Here is a tiny trained network, its code and every weight. The questions are about switching its units off for an input and a target symbol, where a switched-off unit gives its printed mean instead of its output.

import numpy as np


def w(rows, s, z=0):
    codes = np.array(rows[::2]) - 128.0
    scale = np.full(codes.shape[1], s)
    scale[-1] = z or s
    return codes * scale


def softmax(a):
    e = np.exp(a - a.max(-1, keepdims=True))
    return e / e.sum(-1, keepdims=True)


def log_softmax(a):
    a = a - a.max(-1, keepdims=True)
    return a - np.log(np.exp(a).sum(-1, keepdims=True))


def net(x, mask):
    ids = ['αβδεζηλπστφψ'.index(c) for c in x.split()]
    T = len(ids)
    res = E[ids] + P[:T]
    u = 0
    for l in range(3):
        r = res
        for j in range(2):
            rows = slice(3 * j, 3 * j + 3)
            q, k, v = (r @ M[l][rows].T for M in (Q, K, V))
            z = softmax(np.where(np.tri(T) > 0, q @ k.T / 3**0.5, -1e9)) @ v
            o = O[l][rows]
            res = res + np.where(mask[u + j], z, o[:, -1]) @ o[:, :-1]
        u += 2
    return log_softmax(res[-1] @ U[:, :-1].T + U[:, -1])


Q, K, V, O = {}, {}, {}, {}
E = w([
[254,68,105],'α',
[186,29,236],'β',
[135,216,117],'δ',
[234,28,89],'ε',
[97,150,163],'ζ',
[187,128,37],'η',
[166,128,187],'λ',
[211,189,16],'π',
[60,156,47],'σ',
[178,164,81],'τ',
[118,114,162],'φ',
[99,140,161],'ψ',
],0.014)
P = w([
[253,90,171],'0',
[99,172,117],'1',
[76,162,115],'2',
[76,140,120],'3',
[91,129,121],'4',
[107,113,119],'5',
[118,102,122],'6',
[127,89,120],'7',
[135,82,121],'8',
[144,68,119],'9',
[153,59,119],'10',
[159,44,118],'11',
[167,26,114],'12',
],0.013)
Q[0] = w([
[31,141,198],'0.h1',
[210,57,226],'0.h1',
[57,110,162],'0.h1',
[58,186,47],'0.h2',
[254,57,129],'0.h2',
[180,160,65],'0.h2',
],0.0071)
K[0] = w([
[73,2,86],'0.h1',
[189,102,177],'0.h1',
[58,67,128],'0.h1',
[129,97,98],'0.h2',
[163,47,137],'0.h2',
[109,60,158],'0.h2',
],0.0094)
V[0] = w([
[48,126,104],'0.h1',
[139,169,129],'0.h1',
[233,175,85],'0.h1',
[104,167,1],'0.h2',
[144,186,122],'0.h2',
[143,138,86],'0.h2',
],0.0078)
O[0] = w([
[105,195,89,36],'0.h1',
[141,226,198,111],'0.h1',
[2,69,146,172],'0.h1',
[86,105,191,2],'0.h2',
[136,201,108,94],'0.h2',
[128,109,92,109],'0.h2',
],0.0051,0.0092)
Q[1] = w([
[158,92,145],'1.h1',
[147,137,7],'1.h1',
[68,55,163],'1.h1',
[103,153,75],'1.h2',
[153,132,61],'1.h2',
[129,183,130],'1.h2',
],0.017)
K[1] = w([
[141,89,167],'1.h1',
[165,114,5],'1.h1',
[75,100,169],'1.h1',
[137,138,66],'1.h2',
[204,103,93],'1.h2',
[104,103,80],'1.h2',
],0.018)
V[1] = w([
[91,254,194],'1.h1',
[162,102,77],'1.h1',
[46,166,6],'1.h1',
[198,169,214],'1.h2',
[208,112,26],'1.h2',
[152,207,212],'1.h2',
],0.0079)
O[1] = w([
[132,3,105,3],'1.h1',
[128,193,80,157],'1.h1',
[228,187,142,10],'1.h1',
[72,168,208,175],'1.h2',
[208,2,151,142],'1.h2',
[25,174,197,113],'1.h2',
],0.0086,0.012)
Q[2] = w([
[142,126,207],'2.h1',
[144,233,120],'2.h1',
[131,158,229],'2.h1',
[110,63,173],'2.h2',
[187,163,252],'2.h2',
[70,147,77],'2.h2',
],0.013)
K[2] = w([
[91,49,163],'2.h1',
[197,110,135],'2.h1',
[113,71,199],'2.h1',
[64,149,127],'2.h2',
[163,253,115],'2.h2',
[126,66,181],'2.h2',
],0.018)
V[2] = w([
[48,112,166],'2.h1',
[233,229,10],'2.h1',
[173,57,176],'2.h1',
[116,254,65],'2.h2',
[38,109,110],'2.h2',
[153,40,194],'2.h2',
],0.0063)
O[2] = w([
[90,85,94,177],'2.h1',
[128,163,179,1],'2.h1',
[115,140,42,164],'2.h1',
[142,77,2,85],'2.h2',
[137,112,151,151],'2.h2',
[145,197,184,162],'2.h2',
],0.0093,0.012)
U = w([
[44,138,103,118],'α',
[46,160,167,176],'β',
[199,111,98,111],'δ',
[139,161,95,174],'ε',
[128,123,116,4],'ζ',
[161,151,164,148],'η',
[115,161,16,77],'λ',
[144,138,115,175],'π',
[92,118,79,251],'σ',
[144,125,109,55],'τ',
[200,11,147,137],'φ',
[167,141,93,184],'ψ',
],0.013,0.0044)

Each question gives the input, a string of symbols that net reads in full, and the target symbol t.
The units are the heads (3 rows each of Q, K, V and O). Each row of codes is followed by its name. A weight is (code - 128) times the scale printed after its matrix; where a second scale follows, it is the last column's (O and U).
mask holds one flag per head, layer by layer. A switched-off head (its flag False) gives its mean, the last column of its rows in O, instead of its output. The means were averaged over made-up inputs and are rounded, as every weight is.
A unit's drop is (log p(t) with every unit on - log p(t) with that unit switched off) / (log p(t) with every unit on - log p(t) with every unit switched off).
The circuit of an input: a set's keep is (log p(t) with only the set's units on - log p(t) with every unit switched off) / (log p(t) with every unit on - log p(t) with every unit switched off). Starting from all 6 units, units are removed one at a time, each time the one whose removal leaves the highest keep (on an exact tie, the one counted first), for as long as the keep stays at least 0.8.
units of the circuit, in order: the units of the circuit, biggest drop first
unit that matters most: the unit with the biggest drop
which heads matter: for each layer, one digit per head in row order, 1 if its drop is at least 0.15 and else 0, layers parted by /
drop when u is switched off: that unit's drop, to one decimal
input λ β β σ λ β ε ψ ζ β σ, target η: which heads matter -> 01 / 00 / 10
input τ τ φ σ, target η: unit that matters most -> 1.h1
input λ λ β α η η λ ε ε ε, target σ: which heads matter -> 11 / 11 / 11
input β ψ β α α β σ β β β φ, target β: which heads matter -> 00 / 10 / 01
input β η ζ α, target λ: which heads matter -> 00 / 11 / 11
input ε β ε β ε β β β β ε, target η: which heads matter -> 10 / 10 / 11
input λ β β δ β ε τ π α η β λ, target α: units of the circuit, in order -> (1.h1; 2.h1; 1.h2)
input β β λ ζ ζ ε, target λ: units of the circuit, in order -> (1.h1; 1.h2; 2.h2; 2.h1)
input φ τ λ π λ λ τ λ ε λ β, target β: which heads matter -> 01 / 11 / 00
input τ α β α λ τ β β ε, target β: units of the circuit, in order -> (0.h1; 1.h1; 2.h2)
input β α λ β ε β φ λ β β α δ ψ, target β: units of the circuit, in order -> (1.h1; 2.h2)
input λ β λ τ σ β ζ η π β α, target σ: units of the circuit, in order -> (1.h2; 1.h1; 0.h1; 2.h1)
input β β ζ τ α β, target σ: which heads matter -> 01 / 11 / 11
input λ φ λ β β β λ α η ε, target σ: unit that matters most -> 1.h2
input ε π β ε β β φ λ λ δ λ ε, target η: units of the circuit, in order -> (1.h1; 2.h1)
input β β λ β, target σ: which heads matter -> 01 / 01 / 11
input τ λ ψ β π, target δ: which heads matter -> 00 / 11 / 11
input α β λ β ε, target φ: which heads matter -> 00 / 01 / 10
input η α λ λ ε φ τ τ π ζ β, target β: which heads matter -> 00 / 11 / 00
input π ε π β α ζ β ε λ σ λ β τ, target η: unit that matters most -> 2.h1
input ε ζ λ ε τ λ β λ α λ λ β ψ, target β: drop when 2.h2 is switched off -> 0.6
input β π β τ τ, target δ: drop when 1.h1 is switched off -> 2.1
input π τ λ η δ β β, target α: drop when 0.h2 is switched off -> 0.2
input τ σ α β β α λ β β β β λ ε, target β: drop when 0.h2 is switched off -> 0.0
